Below is a small trained network, with its code and all its weights. Each question gives an input and a class and asks what happens when units are switched off, that is, made to give their printed mean instead of their output.

import numpy as np


def w(rows, s, z=0):
    codes = np.array(rows[::2]) - 128.0
    scale = np.full(codes.shape[1], s)
    scale[-1] = z or s
    return codes * scale


def f(y):
    return np.maximum(y, 0)


def log_softmax(a):
    a = a - a.max(-1, keepdims=True)
    return a - np.log(np.exp(a).sum(-1, keepdims=True))


def net(x, mask):
    res = np.array(x, float).reshape(1, 7) / 4 @ E
    y = f(res @ A[0][:, :-1].T + A[0][:, -1])
    res = res + np.where(mask, y, B[0][:, -1]) @ B[0][:, :-1]
    return log_softmax(res[-1] @ U[:, :-1].T + U[:, -1])


A, B = {}, {}
E = w([
[91,48,249,51,108,58,57],'x0',
[180,20,50,25,41,140,203],'x1',
[51,213,146,16,169,119,209],'x2',
[53,131,79,83,77,244,36],'x3',
[117,120,124,132,133,126,129],'x4',
[129,127,131,131,126,133,130],'x5',
[154,56,142,100,254,221,135],'x6',
],0.0061)
A[0] = w([
[153,84,114,122,193,180,91,118],'N1',
[111,58,161,98,227,162,110,180],'N2',
[160,59,102,126,221,169,138,252],'N3',
[146,136,95,140,171,176,164,176],'N4',
[152,114,123,181,149,98,196,73],'N5',
[92,143,146,148,39,66,95,162],'N6',
[63,169,127,45,127,116,199,58],'N7',
[180,66,115,92,73,117,158,48],'N8',
[103,41,182,93,206,141,107,142],'N9',
[137,202,31,214,135,168,202,243],'N10',
[236,152,113,155,176,73,173,91],'N11',
[154,82,114,197,74,111,50,93],'N12',
[109,224,112,172,183,122,107,113],'N13',
[144,61,111,76,72,137,183,38],'N14',
[101,206,168,201,189,114,83,20],'N15',
[150,61,120,181,144,154,89,122],'N16',
[171,72,83,125,108,134,97,37],'N17',
[47,165,131,153,127,195,29,98],'N18',
[92,170,37,179,110,217,169,166],'N19',
[124,68,48,124,106,145,199,190],'N20',
[200,86,169,155,212,16,238,50],'N21',
[139,172,108,164,42,36,158,218],'N22',
[77,39,223,81,120,75,85,146],'N23',
[97,158,255,141,164,130,57,142],'N24',
[74,204,154,96,164,132,162,54],'N25',
[113,173,191,196,171,103,54,58],'N26',
[201,84,107,243,94,114,53,57],'N27',
[169,87,150,172,96,156,116,38],'N28',
[53,62,206,94,75,71,74,186],'N29',
[86,121,83,85,112,185,31,18],'N30',
[71,154,109,75,110,178,91,42],'N31',
[83,103,70,89,100,177,72,47],'N32',
[155,113,106,49,89,114,180,59],'N33',
[81,168,101,24,119,121,214,71],'N34',
[58,173,92,141,3,100,111,184],'N35',
[55,166,154,66,150,113,148,102],'N36',
[197,124,185,134,153,45,184,49],'N37',
[205,42,105,201,99,121,57,58],'N38',
[122,147,156,108,45,60,97,159],'N39',
[160,119,186,175,180,38,201,40],'N40',
[179,76,71,46,95,89,158,55],'N41',
[168,104,97,180,86,113,56,106],'N42',
[93,82,159,101,133,142,102,156],'N43',
],0.0074,0.0034)
B[0] = w([
[99,229,150,89,149,157,165,184],'N1',
[126,239,146,152,109,192,198,207],'N2',
[131,233,147,135,90,214,208,224],'N3',
[193,153,180,132,128,111,158,186],'N4',
[97,114,161,67,97,115,72,157],'N5',
[136,249,157,110,112,182,192,188],'N6',
[124,98,125,83,224,54,182,174],'N7',
[73,79,50,217,93,149,130,168],'N8',
[191,206,175,188,116,194,192,195],'N9',
[255,66,192,143,56,85,141,255],'N10',
[92,128,159,62,55,136,35,175],'N11',
[110,136,130,84,218,45,176,187],'N12',
[140,52,83,200,141,144,132,195],'N13',
[70,59,59,205,120,186,120,174],'N14',
[51,34,37,202,86,200,151,193],'N15',
[110,155,164,90,199,69,168,181],'N16',
[63,109,121,144,160,109,134,161],'N17',
[76,92,103,83,69,128,67,206],'N18',
[226,56,206,85,59,75,62,231],'N19',
[106,68,110,186,97,155,131,205],'N20',
[38,137,140,41,67,153,34,195],'N21',
[124,212,160,120,103,225,194,205],'N22',
[223,47,159,139,119,81,80,211],'N23',
[143,30,73,194,105,152,161,214],'N24',
[73,50,96,102,217,33,183,168],'N25',
[81,44,48,204,115,179,144,196],'N26',
[89,99,124,86,221,71,181,200],'N27',
[61,92,122,102,181,67,155,151],'N28',
[243,87,156,189,82,118,141,215],'N29',
[50,134,130,45,79,96,54,181],'N30',
[92,141,146,56,130,94,43,166],'N31',
[52,118,152,81,86,135,57,178],'N32',
[91,68,69,218,124,156,136,166],'N33',
[114,79,99,126,194,18,176,184],'N34',
[117,235,145,106,145,195,200,211],'N35',
[127,91,144,79,201,57,193,173],'N36',
[65,161,144,50,84,126,49,168],'N37',
[73,124,132,79,208,42,184,196],'N38',
[164,183,169,164,105,213,181,181],'N39',
[72,134,95,61,72,135,63,176],'N40',
[59,80,72,211,99,172,149,179],'N41',
[92,143,145,58,200,55,182,180],'N42',
[187,144,189,104,96,128,105,171],'N43',
],0.006,0.0089)
U = w([
[64,47,44,215,129,186,143,3],'0',
[79,110,132,73,254,51,183,41],'1',
[52,138,149,33,76,150,17,37],'2',
[219,84,196,159,97,112,118,121],'3',
[113,228,164,132,144,219,206,16],'4',
[116,115,148,128,128,152,153,251],'5',
],0.0089,0.0049)

Each question gives the input, the list of numbers given to net, and the class t.
The units are the neurons (one row each of A and B). Each row of codes is followed by its name. A weight is (code - 128) times the scale printed after its matrix; where a second scale follows, it is the last column's (A, B and U).
mask holds one flag per neuron, in row order. A switched-off neuron (its flag False) gives its mean, the last column of its row in B, instead of its output. The means were averaged over made-up inputs and are rounded, as every weight is.
A unit's drop is (log p(t) with every unit on - log p(t) with that unit switched off) / (log p(t) with every unit on - log p(t) with every unit switched off).
The circuit of an input: a set's keep is (log p(t) with only the set's units on - log p(t) with every unit switched off) / (log p(t) with every unit on - log p(t) with every unit switched off). Starting from the 12 units with the biggest drops (on a tie, the unit counted first), units are removed one at a time, each time the one whose removal leaves the highest keep (on an exact tie, the one counted first), for as long as the keep stays at least 0.8.
units of the circuit, in order: the units of the circuit, biggest drop first
unit that matters most: the unit with the biggest drop
top k neurons: the k neurons with the biggest drops, biggest first
input [-3,6,-7,3,4,2,8], class 4: units of the circuit, in order : (N3; N1)
input [-6,3,-4,5,8,3,4], class 3: unit that matters most : N19
input [3,5,-3,-4,-3,4,8], class 4: units of the circuit, in order : (N3; N2)
input [-6,-4,5,3,-4,6,6], class 3: units of the circuit, in order : (N19; N10)
input [0,4,7,2,-1,1,-8], class 4: top 2 neurons : (N35; N22)
input [4,-8,8,8,5,-8,-5], class 0: units of the circuit, in order : (N24; N15)
input [4,3,-3,7,1,6,-8], class 4: units of the circuit, in order : (N35; N6)
input [-8,-1,6,0,7,5,5], class 3: units of the circuit, in order : (N10; N19)
input [4,-3,-4,-5,-3,-4,-8], class 4: units of the circuit, in order : (N22; N6)
input [-6,7,5,8,2,3,-4], class 2: top 2 neurons : (N19; N31)
input [1,3,4,-8,-7,-2,-6], class 2: units of the circuit, in order : (N21; N37)
input [-7,6,-8,-7,-7,-2,6], class 1: units of the circuit, in order : (N38; N27)
input [8,-2,-2,-8,0,8,-7], class 2: top 4 neurons : (N21; N37; N40; N10)
input [-8,-8,4,-3,4,0,2], class 0: top 2 neurons : (N15; N13)
input [6,-2,1,-2,-1,-1,-7], class 4: unit that matters most : N6
input [2,-4,-7,5,4,7,-6], class 1: units of the circuit, in order : (N12; N27)
input [-7,1,8,1,-6,6,-7], class 1: top 3 neurons : (N34; N7; N25)
input [-6,1,2,-7,4,6,-7], class 2: top 2 neurons : (N21; N11)
input [7,2,5,4,8,-2,1], class 3: top 2 neurons : (N29; N23)
input [8,-5,4,-1,3,-7,4], class 3: unit that matters most : N23
